Here is a tiny trained network, its code and every weight. The questions are about switching its units off for an input and a target symbol, where a switched-off unit gives its printed mean instead of its output.

import numpy as np


def w(rows, s, z=0):
    codes = np.array(rows[::2]) - 128.0
    scale = np.full(codes.shape[1], s)
    scale[-1] = z or s
    return codes * scale


def norm(h):
    return h / np.sqrt((h * h).mean(-1, keepdims=True) + 1e-5)


def f(y):
    return np.maximum(y, 0)


def softmax(a):
    e = np.exp(a - a.max(-1, keepdims=True))
    return e / e.sum(-1, keepdims=True)


def log_softmax(a):
    a = a - a.max(-1, keepdims=True)
    return a - np.log(np.exp(a).sum(-1, keepdims=True))


def net(x, mask):
    ids = ['ΓΦαδεζηξσψω'.index(c) for c in x.split()]
    T = len(ids)
    res = E[ids] + P[:T]
    r = norm(res)
    for j in range(3):
        rows = slice(3 * j, 3 * j + 3)
        q, k, v = (r @ M[0][rows].T for M in (Q, K, V))
        z = softmax(np.where(np.tri(T) > 0, q @ k.T / 3**0.5, -1e9)) @ v
        o = O[0][rows]
        res = res + np.where(mask[j], z, o[:, -1]) @ o[:, :-1]
    y = f(norm(res) @ A[0][:, :-1].T + A[0][:, -1])
    res = res + np.where(mask[3:7], y, B[0][:, -1]) @ B[0][:, :-1]
    return log_softmax(norm(res)[-1] @ U[:, :-1].T + U[:, -1])


Q, K, V, O, A, B = {}, {}, {}, {}, {}, {}
E = w([
[186,143,155],'Γ',
[88,100,93],'Φ',
[74,130,135],'α',
[183,138,141],'δ',
[100,140,165],'ε',
[181,128,151],'ζ',
[179,131,148],'η',
[85,2,161],'ξ',
[179,128,142],'σ',
[131,89,146],'ψ',
[183,129,158],'ω',
],0.02)
P = w([
[3,139,139],'0',
[15,108,187],'1',
[35,123,180],'2',
[68,124,180],'3',
[80,131,169],'4',
[93,122,153],'5',
[109,148,144],'6',
[117,156,109],'7',
[133,152,103],'8',
[145,176,55],'9',
[158,172,72],'10',
[180,193,33],'11',
[151,186,56],'12',
[213,216,18],'13',
],0.0039)
Q[0] = w([
[111,77,178],'H0',
[45,120,196],'H0',
[216,109,160],'H0',
[150,119,133],'H1',
[68,204,192],'H1',
[162,144,101],'H1',
[10,107,191],'H2',
[214,81,148],'H2',
[147,141,139],'H2',
],0.011)
K[0] = w([
[95,74,130],'H0',
[95,19,132],'H0',
[111,194,173],'H0',
[124,155,104],'H1',
[113,5,184],'H1',
[143,128,53],'H1',
[31,172,151],'H2',
[149,73,135],'H2',
[144,123,105],'H2',
],0.012)
V[0] = w([
[108,144,114],'H0',
[135,147,101],'H0',
[70,142,117],'H0',
[197,111,2],'H1',
[93,131,100],'H1',
[122,103,157],'H1',
[146,201,183],'H2',
[117,178,89],'H2',
[100,78,147],'H2',
],0.011)
O[0] = w([
[133,87,82,112],'H0',
[160,113,130,91],'H0',
[208,60,35,126],'H0',
[3,76,222,1],'H1',
[238,84,199,98],'H1',
[140,191,113,168],'H1',
[165,50,128,182],'H2',
[84,61,178,83],'H2',
[56,213,12,156],'H2',
],0.0043,0.0075)
A[0] = w([
[51,73,4,254],'N0',
[6,198,223,211],'N1',
[106,28,164,27],'N2',
[99,255,112,156],'N3',
],0.009,0.0015)
B[0] = w([
[183,143,183,227],'N0',
[20,43,124,171],'N1',
[11,174,115,139],'N2',
[53,158,129,254],'N3',
],0.012,0.0059)
U = w([
[162,117,206,105],'Γ',
[139,169,123,34],'Φ',
[144,162,201,50],'α',
[149,119,117,78],'δ',
[102,255,24,130],'ε',
[120,168,151,61],'ζ',
[181,110,23,234],'η',
[106,50,203,208],'ξ',
[94,138,138,147],'σ',
[81,98,151,254],'ψ',
[104,134,137,125],'ω',
],0.0086,0.0052)

Each question gives the input, a string of symbols that net reads in full, and the target symbol t.
The units are the heads (3 rows each of Q, K, V and O) and the neurons (one row each of A and B). Each row of codes is followed by its name. A weight is (code - 128) times the scale printed after its matrix; where a second scale follows, it is the last column's (O, A, B and U).
mask holds one flag per unit, heads first, then neurons. A switched-off unit (its flag False) gives its mean, the last column of its rows in O or B, instead of its output. The means were averaged over made-up inputs and are rounded, as every weight is.
A unit's drop is (log p(t) with every unit on - log p(t) with that unit switched off) / (log p(t) with every unit on - log p(t) with every unit switched off).
The circuit of an input: a set's keep is (log p(t) with only the set's units on - log p(t) with every unit switched off) / (log p(t) with every unit on - log p(t) with every unit switched off). Starting from all 7 units, units are removed one at a time, each time the one whose removal leaves the highest keep (on an exact tie, the one counted first), for as long as the keep stays at least 0.8.
units of the circuit, in order: the units of the circuit, biggest drop first
k most important neurons: the k neurons with the biggest drops, biggest first
which heads matter: for each layer, one digit per head in row order, 1 if its drop is at least 0.15 and else 0, layers parted by /
drop of u: that unit's drop, to one decimal
input α ε ε Γ, target η: 2 most important neurons -> [N0, N3]
input ω ψ δ ψ Γ σ σ δ σ δ σ, target ξ: 3 most important neurons -> [N3, N1, N0]
input ε ε δ, target η: units of the circuit, in order -> [N0, H1, H2]
input ψ ψ ψ η, target ε: units of the circuit, in order -> [N0]
input ε ψ ε Φ η, target η: which heads matter -> 100
input ε ε σ ψ, target η: which heads matter -> 010
input ε η σ, target η: which heads matter -> 001
input ψ ε ε σ η, target η: which heads matter -> 000
input η ψ ψ, target ε: which heads matter -> 001
input σ ε ε σ Γ α ε, target ε: units of the circuit, in order -> [H1, H0]
input ε ε ω, target η: drop of H0 -> 0.1
input ε ε σ ζ, target η: drop of N0 -> 0.2
input ε ε ε δ Φ, target η: drop of H1 -> 0.3
input ξ ε ε ζ, target η: drop of N1 -> -0.1
